Rows and roughly how far along a hidden order each lies, from 0 to 20
[ 5 -1 -7 -3 -2  0 -3  2 -6 19  1  3 -2  0  2 -1  9  3 11  0  5 -1 -2 -1
 -8  8 -2 -2] => 19
[ 17  -7  10  -2  -8  13  24 -13  -6  25 -10  11  -9  12  22 -18  -6   0
 -15 -15  25  40  14 -12 -19  26  -1  -3] => 17
[  2   1  -2   8  -3  -3  -5  -2  14 -16   0   6  -1   8  24  -6   5   5
   1  -3  19 -18 -13 -15  12   2  13  -7] => 12
[  0  -5  -2  10   1  -3   1  -6  11  -4   1   2  -4   8  19  -6  -1   2
   1  -5  25 -11 -11 -23   8   3  18  -9] => 6
[-11  -2 -11   9   0  -2   5  -3   8  -5   3  -2  -6  11  18  -5   7   5
  -3   2  24 -26  -8 -58  16   6  20 -11] => 6
[  3   1  -1   6  -8  12   7   0  -6  15 -10   9  -6   9   5 -16  15   5
  -9  -8  18   8   7 -13 -13  31   8  -6] => 13
[ -7   8  -5   0   6   8   3  -1  -4 -11  -5   7  -9  12   4  -6  14   5
  14   1  11 -31  -3  -8   5  18  10 -11] => 14
[  0  -4   1   1  -9 -14  -8  -4   2   8  12   2  14  -5 -18   1  -3  -1
 -20   8   3   8   0 -20   0  -5  -5   6] => 7
[ -4   3   0   1   3   4   1   0  -4 -14  -2   2  -4   7   7  -1   3   3
   8  -1   6 -16  -2  -7   4   6   4  -4] => 1
[ -5   5  -4   2   5   9   6   1   0 -11  -4  -1  -5   8   9  -2  13   2
   9  -1   9 -26  -4 -10   7   8   7  -7] => 19
[-12   8  -8   6  -5  -9  -3  11  17   3  -2  12   6   8  19   1  13   8
   9  10   0 -49  -3 -51   5   0  12  -7] => 18
[ -2   3  -2  10  -2  17  12  -2  -5  -8  -9   5 -10  14  10 -12  20   5
   1 -11  21 -14   2 -17  -6  32  12 -10] => 11
[ -8   6  -2   3   8  11   8   0  -3 -21  -5   2  -8  12  12  -4  14   3
  14  -2  11 -36  -4 -14   8  12  10 -10] => 6
[ -3   7  -3 -10  -5   8  -4   9  -3  31  -7  12   3   6  -2 -14  10   5
  -6   9   2   4   5 -17  -6   9   1  -3] => 19
[  1   3 -10   1   4  10   4   2  -3  11  -2   0  -3   5  13  -1  22   3
  17  -1  11 -19  -5 -12  -2  12   4  -7] => 19
[  4   5 -11  -6   6 -16   1 -17   2  13   3   7  -9  -3 -10   2   0   1
  16   6  -2 -10  -4  22   1   4   0  -7] => 0
[ -5   4  -2   3   6   9   6   0  -2 -15  -4   1  -6   9  10  -3  13   2
   9  -2   8 -25  -3  -9   6  10   6  -7] => 7
[  0  -2   2   7  -5  -9  11  -3  12   6  -2   8   1   7  23   3  -3   2
   5  -2   4 -22   5 -39  -7   1   7  -5] => 20
[ -8   0  -6   5  -3  -5   3  -6   3  -7   7   0   5   8  -1  -3  11   2
  -7   6  19 -26  -4 -48  10   7   9  -5] => 5
[-3  7 -2  2  2  4 10 -6  7 -1 -5  1 -4  4 -3 -8  8  0 -4  1  2 -7  2  3
  7  6  6 -6] => 15
[  2   8 -16  -4   9  -8   9 -16   4  14   0   3 -10   0  -5   0  14   2
  22   6   1 -24  -5  21   5   8   4 -12] => 3
[ -9  12  -5  -1   3   1   1   1   5  -1  -7   6  -3   4 -12  -8  10   3
   0   9   0 -18   0   6   9   8   9  -7] => 14
[  9   5 -16  -9   7 -24   3 -24   4  29   5   6  -9  -9 -18   3   0   2
  20   8  -5  -4  -4  41  -1   3  -3  -7] => 0
[ -2  -2  -8   4  -6  -7   3  -1   8   0   3  -2  -5   4  18  -3  -2   5
 -11  -1   9  -8  -4 -41  14   1   6  -2] => 12
[  7   0   1  11  -4   1  19 -11  14 -27  -1   3 -11  17  50  -4   5   6
  -4 -14  23 -32  -7 -45  16  12   9  -9] => 15
